Below is a small trained network, with its code and all its weights. Each question gives an input and a class and asks what happens when units are switched off, that is, made to give their printed mean instead of their output.

import numpy as np


def w(rows, s, z=0):
    codes = np.array(rows[::2]) - 128.0
    scale = np.full(codes.shape[1], s)
    scale[-1] = z or s
    return codes * scale


def f(y):
    return y / 2 * (1 + np.tanh(0.7978845608 * (y + 0.044715 * y**3)))


def log_softmax(a):
    a = a - a.max(-1, keepdims=True)
    return a - np.log(np.exp(a).sum(-1, keepdims=True))


def net(x, mask):
    res = np.array(x, float).reshape(1, 5) / 4 @ E
    y = f(res @ A[0][:, :-1].T + A[0][:, -1])
    res = res + np.where(mask, y, B[0][:, -1]) @ B[0][:, :-1]
    return log_softmax(res[-1] @ U[:, :-1].T + U[:, -1])


A, B = {}, {}
E = w([
[79,135,162,3,146,79,113,126,128],'x0',
[180,105,205,82,231,130,112,116,78],'x1',
[27,133,86,69,62,89,93,130,180],'x2',
[127,44,29,43,119,155,170,126,190],'x3',
[215,17,140,120,160,170,33,127,192],'x4',
],0.011)
A[0] = w([
[154,149,120,126,134,105,136,148,145,77],'N1',
[116,122,133,132,136,128,135,136,136,103],'N2',
[65,155,102,139,77,112,109,121,170,48],'N3',
[92,149,127,166,64,106,117,125,163,65],'N4',
[135,127,123,126,123,118,125,131,122,121],'N5',
[200,54,100,173,139,195,137,130,151,92],'N6',
[137,204,193,163,191,116,202,104,28,53],'N7',
[245,73,95,191,155,190,146,96,182,183],'N8',
[55,211,113,188,118,105,148,144,110,168],'N9',
[117,29,127,44,152,109,129,110,167,118],'N10',
[185,42,57,145,133,135,146,131,184,29],'N11',
[180,85,101,128,96,160,132,137,131,4],'N12',
[184,105,188,136,182,155,109,154,118,71],'N13',
[108,115,149,136,130,124,150,133,144,74],'N14',
[237,102,236,171,223,145,75,113,130,98],'N15',
[132,175,130,136,127,118,155,75,138,58],'N16',
[190,147,229,140,138,125,91,113,68,126],'N17',
],0.011,0.0045)
B[0] = w([
[127,128,120,132,135,114,125,116,111,124],'N1',
[104,142,118,139,148,125,113,123,123,126],'N2',
[106,117,125,120,75,141,93,61,198,177],'N3',
[125,145,115,184,89,116,111,46,154,166],'N4',
[128,144,133,144,142,124,141,150,167,127],'N5',
[159,123,68,174,148,188,148,158,99,191],'N6',
[143,147,199,90,209,214,221,204,46,240],'N7',
[195,116,58,210,124,173,138,166,96,217],'N8',
[48,186,158,151,28,84,197,115,116,211],'N9',
[113,103,72,67,233,89,104,120,204,210],'N10',
[125,139,24,126,146,204,181,90,120,183],'N11',
[131,162,61,125,136,161,164,168,147,149],'N12',
[113,109,145,161,85,112,56,102,155,192],'N13',
[128,124,127,124,131,123,139,106,125,124],'N14',
[191,56,214,211,145,44,8,121,158,255],'N15',
[91,144,122,120,115,148,130,115,77,142],'N16',
[149,128,254,127,138,75,87,138,138,218],'N17',
],0.0083,0.02)
U = w([
[172,86,186,174,142,99,54,145,129,180],'0',
[62,168,115,159,4,99,140,84,164,106],'1',
[89,98,85,6,165,101,118,119,191,63],'2',
[102,186,175,139,116,127,211,154,57,63],'3',
[166,99,44,170,132,192,138,143,128,250],'4',
],0.012,0.0017)

Each question gives the input, the list of numbers given to net, and the class t.
The units are the neurons (one row each of A and B). Each row of codes is followed by its name. A weight is (code - 128) times the scale printed after its matrix; where a second scale follows, it is the last column's (A, B and U).
mask holds one flag per neuron, in row order. A switched-off neuron (its flag False) gives its mean, the last column of its row in B, instead of its output. The means were averaged over made-up inputs and are rounded, as every weight is.
A unit's drop is (log p(t) with every unit on - log p(t) with that unit switched off) / (log p(t) with every unit on - log p(t) with every unit switched off).
The circuit of an input: a set's keep is (log p(t) with only the set's units on - log p(t) with every unit switched off) / (log p(t) with every unit on - log p(t) with every unit switched off). Starting from the 12 units with the biggest drops (on a tie, the unit counted first), units are removed one at a time, each time the one whose removal leaves the highest keep (on an exact tie, the one counted first), for as long as the keep stays at least 0.8.
units of the circuit, in order: the units of the circuit, biggest drop first
most important unit: the unit with the biggest drop
top k neurons: the k neurons with the biggest drops, biggest first
drop when u is switched off: that unit's drop, to one decimal
input [3,-6,-4,-3,0], class 3: top 2 neurons => (N15 N13)
input [7,2,-6,7,3], class 2: most important unit => N10
input [-2,0,-3,1,-1], class 4: top 3 neurons => (N15 N17 N9)
input [-2,5,7,1,-3], class 1: units of the circuit, in order => (N7 N15)
input [-2,6,3,4,-6], class 3: top 2 neurons => (N10 N15)
input [3,-1,3,-8,1], class 3: top 2 neurons => (N15 N13)
input [8,-4,-8,2,0], class 2: top 2 neurons => (N15 N8)
input [-2,7,-7,8,-6], class 4: top 2 neurons => (N9 N8)
input [6,-1,8,-7,5], class 2: top 2 neurons => (N15 N9)
input [-1,7,5,6,7], class 4: drop when N8 is switched off => 0.3
input [2,-8,-5,0,-6], class 1: drop when N3 is switched off => 0.2
input [8,2,2,1,7], class 2: drop when N10 is switched off => 0.3
